Below is a small trained network, with its code and all its weights. Each question gives an input and a class and asks what happens when units are switched off, that is, made to give their printed mean instead of their output.

import numpy as np


def w(rows, s, z=0):
    codes = np.array(rows[::2]) - 128.0
    scale = np.full(codes.shape[1], s)
    scale[-1] = z or s
    return codes * scale


def f(y):
    return np.maximum(y, 0)


def log_softmax(a):
    a = a - a.max(-1, keepdims=True)
    return a - np.log(np.exp(a).sum(-1, keepdims=True))


def net(x, mask):
    res = np.array(x, float).reshape(1, 7) / 4 @ E
    y = f(res @ A[0][:, :-1].T + A[0][:, -1])
    res = res + np.where(mask, y, B[0][:, -1]) @ B[0][:, :-1]
    return log_softmax(res[-1] @ U[:, :-1].T + U[:, -1])


A, B = {}, {}
E = w([
[211,183,68,96,226,96,56,85,156,115,215],'x0',
[181,148,184,223,97,107,99,93,229,67,80],'x1',
[143,107,116,130,124,149,114,123,131,124,122],'x2',
[202,85,78,164,127,126,255,75,99,49,166],'x3',
[157,29,233,158,154,71,89,161,87,120,198],'x4',
[162,97,126,131,181,71,152,64,119,207,18],'x5',
[218,200,195,134,22,148,75,46,39,156,180],'x6',
],0.0099)
A[0] = w([
[164,96,108,134,135,126,234,125,114,77,148,124],'N1',
[135,58,172,158,130,69,111,167,109,147,196,70],'N2',
[110,114,80,45,128,135,148,134,44,151,152,62],'N3',
[106,164,127,113,110,126,79,140,167,183,110,93],'N4',
[118,127,162,146,96,148,151,115,138,154,119,125],'N5',
[116,158,37,121,93,147,151,107,154,135,100,54],'N6',
[152,119,128,195,106,83,105,113,199,112,109,143],'N7',
[65,88,163,138,62,164,190,130,94,118,86,98],'N8',
[148,133,108,140,123,125,164,82,122,99,169,79],'N9',
[90,76,94,91,151,140,116,135,38,176,149,61],'N10',
[101,210,83,120,98,166,180,90,181,152,101,65],'N11',
[93,119,132,109,142,124,79,160,144,142,100,73],'N12',
[106,139,157,137,96,146,112,122,162,61,161,95],'N13',
[99,190,81,97,107,156,126,121,109,115,130,143],'N14',
[193,182,155,117,30,121,100,84,52,164,138,4],'N15',
[155,174,83,110,248,96,74,117,154,106,170,174],'N16',
[151,104,134,116,148,101,123,84,116,153,69,68],'N17',
[140,152,182,188,134,118,113,113,181,99,89,67],'N18',
[103,106,144,133,112,148,169,172,155,153,105,66],'N19',
[107,96,149,165,89,128,130,161,120,162,101,38],'N20',
[105,75,106,133,199,80,154,116,178,163,77,87],'N21',
[133,49,184,154,164,85,122,139,116,116,145,29],'N22',
[89,140,173,105,142,155,39,158,154,174,124,89],'N23',
[104,128,100,136,140,139,128,216,163,73,156,154],'N24',
[149,115,114,164,169,69,143,116,130,187,73,83],'N25',
],0.012,0.0022)
B[0] = w([
[109,96,189,211,149,135,219,76,175,153,140,214],'N1',
[177,79,104,101,40,72,95,165,133,118,108,213],'N2',
[113,170,103,169,157,95,124,117,108,67,125,209],'N3',
[145,107,155,186,128,116,182,106,174,127,156,187],'N4',
[141,181,127,97,149,133,118,126,124,126,139,159],'N5',
[143,86,108,112,85,68,141,157,150,130,127,189],'N6',
[87,155,62,127,170,127,112,99,96,75,75,191],'N7',
[192,176,197,65,178,154,104,119,170,106,159,206],'N8',
[156,124,163,169,147,149,163,100,161,157,174,183],'N9',
[107,176,86,174,151,86,128,125,85,44,76,210],'N10',
[169,58,98,118,68,49,108,191,138,126,111,205],'N11',
[87,125,155,168,140,91,176,93,162,154,119,177],'N12',
[108,181,104,146,97,158,106,133,101,107,143,180],'N13',
[136,116,151,135,85,114,97,156,124,102,138,185],'N14',
[27,93,103,68,153,178,148,121,91,241,54,248],'N15',
[191,158,164,32,150,159,142,112,165,129,97,249],'N16',
[179,151,149,144,94,128,69,130,55,124,231,182],'N17',
[100,158,71,153,159,92,132,116,88,71,80,186],'N18',
[154,134,157,47,175,146,101,131,141,116,120,169],'N19',
[165,119,135,85,162,129,133,117,158,93,166,167],'N20',
[84,110,103,119,142,176,121,192,78,197,127,220],'N21',
[124,78,102,82,81,65,137,147,151,132,102,200],'N22',
[160,99,187,221,156,98,183,71,151,151,169,209],'N23',
[64,118,116,139,94,254,64,152,40,202,139,191],'N24',
[123,195,131,170,66,195,87,134,83,162,217,198],'N25',
],0.0092,0.018)
U = w([
[14,67,118,85,168,206,133,156,108,219,82,135],'0',
[165,39,116,100,22,26,117,176,161,113,102,98],'1',
[123,90,204,253,169,119,203,76,195,154,149,90],'2',
[200,184,180,4,216,165,112,119,179,102,125,81],'3',
[59,196,71,178,188,87,122,116,87,11,73,78],'4',
[119,188,152,182,32,219,63,151,48,158,214,253],'5',
],0.011,0.002)

Each question gives the input, the list of numbers given to net, and the class t.
The units are the neurons (one row each of A and B). Each row of codes is followed by its name. A weight is (code - 128) times the scale printed after its matrix; where a second scale follows, it is the last column's (A, B and U).
mask holds one flag per neuron, in row order. A switched-off neuron (its flag False) gives its mean, the last column of its row in B, instead of its output. The means were averaged over made-up inputs and are rounded, as every weight is.
A unit's drop is (log p(t) with every unit on - log p(t) with that unit switched off) / (log p(t) with every unit on - log p(t) with every unit switched off).
The circuit of an input: a set's keep is (log p(t) with only the set's units on - log p(t) with every unit switched off) / (log p(t) with every unit on - log p(t) with every unit switched off). Starting from the 12 units with the biggest drops (on a tie, the unit counted first), units are removed one at a time, each time the one whose removal leaves the highest keep (on an exact tie, the one counted first), for as long as the keep stays at least 0.8.
circuit, biggest first: the units of the circuit, biggest drop first
unit that matters most: the unit with the biggest drop
top k neurons: the k neurons with the biggest drops, biggest first
drop when u is switched off: that unit's drop, to one decimal
input [5,-8,-6,-5,5,7,-2], class 4: circuit, biggest first : (N10)
input [-7,-3,8,-6,4,-3,2], class 3: top 2 neurons : (N8; N1)
input [8,1,0,8,-3,6,0], class 2: top 4 neurons : (N1; N9; N8; N19)
input [4,-1,2,8,3,-4,-8], class 0: top 4 neurons : (N24; N23; N21; N4)
input [-1,-7,7,0,7,-1,-3], class 1: top 4 neurons : (N2; N22; N7; N18)
input [-7,1,-1,-6,-3,1,-5], class 3: top 3 neurons : (N8; N19; N15)
input [6,0,0,6,-4,7,1], class 5: top 4 neurons : (N25; N17; N23; N8)
input [3,-6,4,1,-2,-2,4], class 4: top 2 neurons : (N3; N10)
input [-6,8,-7,0,-2,-4,-6], class 4: top 2 neurons : (N18; N15)
input [1,-6,5,7,-7,3,-2], class 1: top 3 neurons : (N11; N6; N23)
input [1,-4,1,-3,-4,-8,-6], class 5: top 3 neurons : (N24; N15; N14)
input [-8,5,0,-6,5,-6,-5], class 3: top 2 neurons : (N8; N19)
input [-1,-7,-7,5,-1,3,1], class 4: top 3 neurons : (N10; N3; N23)
input [5,-3,-2,0,7,4,1], class 1: circuit, biggest first : (N2)
input [7,-1,-4,-7,-5,-6,6], class 2: circuit, biggest first : (N23; N4)
input [4,-6,-1,5,-4,-8,-5], class 5: circuit, biggest first : (N24; N15)
input [-6,6,-5,3,-7,3,-2], class 1: drop when N16 is switched off : 0.3
input [0,-1,-7,-8,-6,-2,-5], class 2: drop when N15 is switched off : 0.2
input [-2,4,2,-1,4,-3,7], class 0: drop when N15 is switched off : 0.8
input [3,-5,3,-1,-1,8,1], class 5: unit that matters most : N25
